Below is a small trained network, with its code and all its weights. Each question gives an input and a class and asks what happens when units are switched off, that is, made to give their printed mean instead of their output.

import numpy as np


def w(rows, s, z=0):
    codes = np.array(rows[::2]) - 128.0
    scale = np.full(codes.shape[1], s)
    scale[-1] = z or s
    return codes * scale


def norm(h):
    return h / np.sqrt((h * h).mean(-1, keepdims=True) + 1e-5)


def f(y):
    return np.maximum(y, 0)


def log_softmax(a):
    a = a - a.max(-1, keepdims=True)
    return a - np.log(np.exp(a).sum(-1, keepdims=True))


def net(x, mask):
    res = np.array(x, float).reshape(1, 2) / 4 @ E
    u = 0
    for l in range(3):
        y = f(norm(res) @ A[l][:, :-1].T + A[l][:, -1])
        res = res + np.where(mask[u : u + 4], y, B[l][:, -1]) @ B[l][:, :-1]
        u += 4
    return log_softmax(norm(res)[-1] @ U[:, :-1].T + U[:, -1])


A, B = {}, {}
E = w([
[224,233,113,169,116,196],'x0',
[176,152,1,99,78,40],'x1',
],0.0084)
A[0] = w([
[60,91,241,149,171,198,242],'L0N1',
[89,74,93,140,122,9,248],'L0N2',
[34,72,115,131,128,55,22],'L0N3',
[156,104,174,159,147,110,193],'L0N4',
],0.011,0.0017)
B[0] = w([
[70,85,177,2,190,69,246],'L0N1',
[85,146,122,87,118,117,212],'L0N2',
[158,85,197,34,203,133,197],'L0N3',
[151,101,122,167,99,108,154],'L0N4',
],0.016,0.013)
A[1] = w([
[205,110,165,155,105,120,219],'L1N1',
[83,128,251,145,199,160,252],'L1N2',
[81,221,151,131,61,153,58],'L1N3',
[148,189,129,178,136,233,74],'L1N4',
],0.014,0.0021)
B[1] = w([
[79,136,135,139,223,154,149],'L1N1',
[105,110,114,6,102,63,251],'L1N2',
[127,164,120,184,135,106,154],'L1N3',
[131,126,134,144,181,188,171],'L1N4',
],0.016,0.013)
A[2] = w([
[52,224,91,176,89,148,4],'L2N1',
[197,128,125,219,138,249,161],'L2N2',
[132,129,54,82,87,161,72],'L2N3',
[146,91,39,203,68,157,56],'L2N4',
],0.014,0.0018)
B[2] = w([
[166,132,112,163,82,96,203],'L2N1',
[55,198,106,160,247,231,254],'L2N2',
[139,94,206,193,151,169,182],'L2N3',
[73,139,154,104,98,59,150],'L2N4',
],0.015,0.0057)
U = w([
[100,135,121,8,150,65,201],'0',
[113,226,69,177,202,172,185],'1',
[172,121,94,142,106,145,54],'2',
[134,168,92,138,108,118,2],'3',
[158,197,76,189,60,48,181],'4',
],0.015,0.0052)

Each question gives the input, the list of numbers given to net, and the class t.
The units are the neurons (one row each of A and B). Each row of codes is followed by its name. A weight is (code - 128) times the scale printed after its matrix; where a second scale follows, it is the last column's (A, B and U).
mask holds one flag per neuron, layer by layer. A switched-off neuron (its flag False) gives its mean, the last column of its row in B, instead of its output. The means were averaged over made-up inputs and are rounded, as every weight is.
A unit's drop is (log p(t) with every unit on - log p(t) with that unit switched off) / (log p(t) with every unit on - log p(t) with every unit switched off).
The circuit of an input: a set's keep is (log p(t) with only the set's units on - log p(t) with every unit switched off) / (log p(t) with every unit on - log p(t) with every unit switched off). Starting from all 12 units, units are removed one at a time, each time the one whose removal leaves the highest keep (on an exact tie, the one counted first), for as long as the keep stays at least 0.8.
circuit, biggest first: the units of the circuit, biggest drop first
most important unit: the unit with the biggest drop
top k neurons: the k neurons with the biggest drops, biggest first
top k neurons in layer l: the k neurons of layer l with the biggest drops, biggest first
drop of u: that unit's drop, to one decimal
input [2,5], class 4: most important unit	L0N1
input [0,6], class 4: circuit, biggest first	L0N3, L0N1, L1N2, L2N2
input [8,-2], class 1: circuit, biggest first	L0N1, L0N3
input [4,5], class 1: top 3 neurons in layer 0	L0N1, L0N2, L0N3
input [7,8], class 1: circuit, biggest first	L0N1, L1N2
input [7,2], class 1: drop of L0N1	1.3
input [5,0], class 1: drop of L0N1	1.4
input [7,5], class 1: drop of L0N1	1.0
input [3,8], class 4: top 2 neurons	L0N1, L0N3
input [1,0], class 1: top 3 neurons	L0N1, L0N3, L0N2
input [2,8], class 4: top 3 neurons	L0N1, L0N3, L1N2
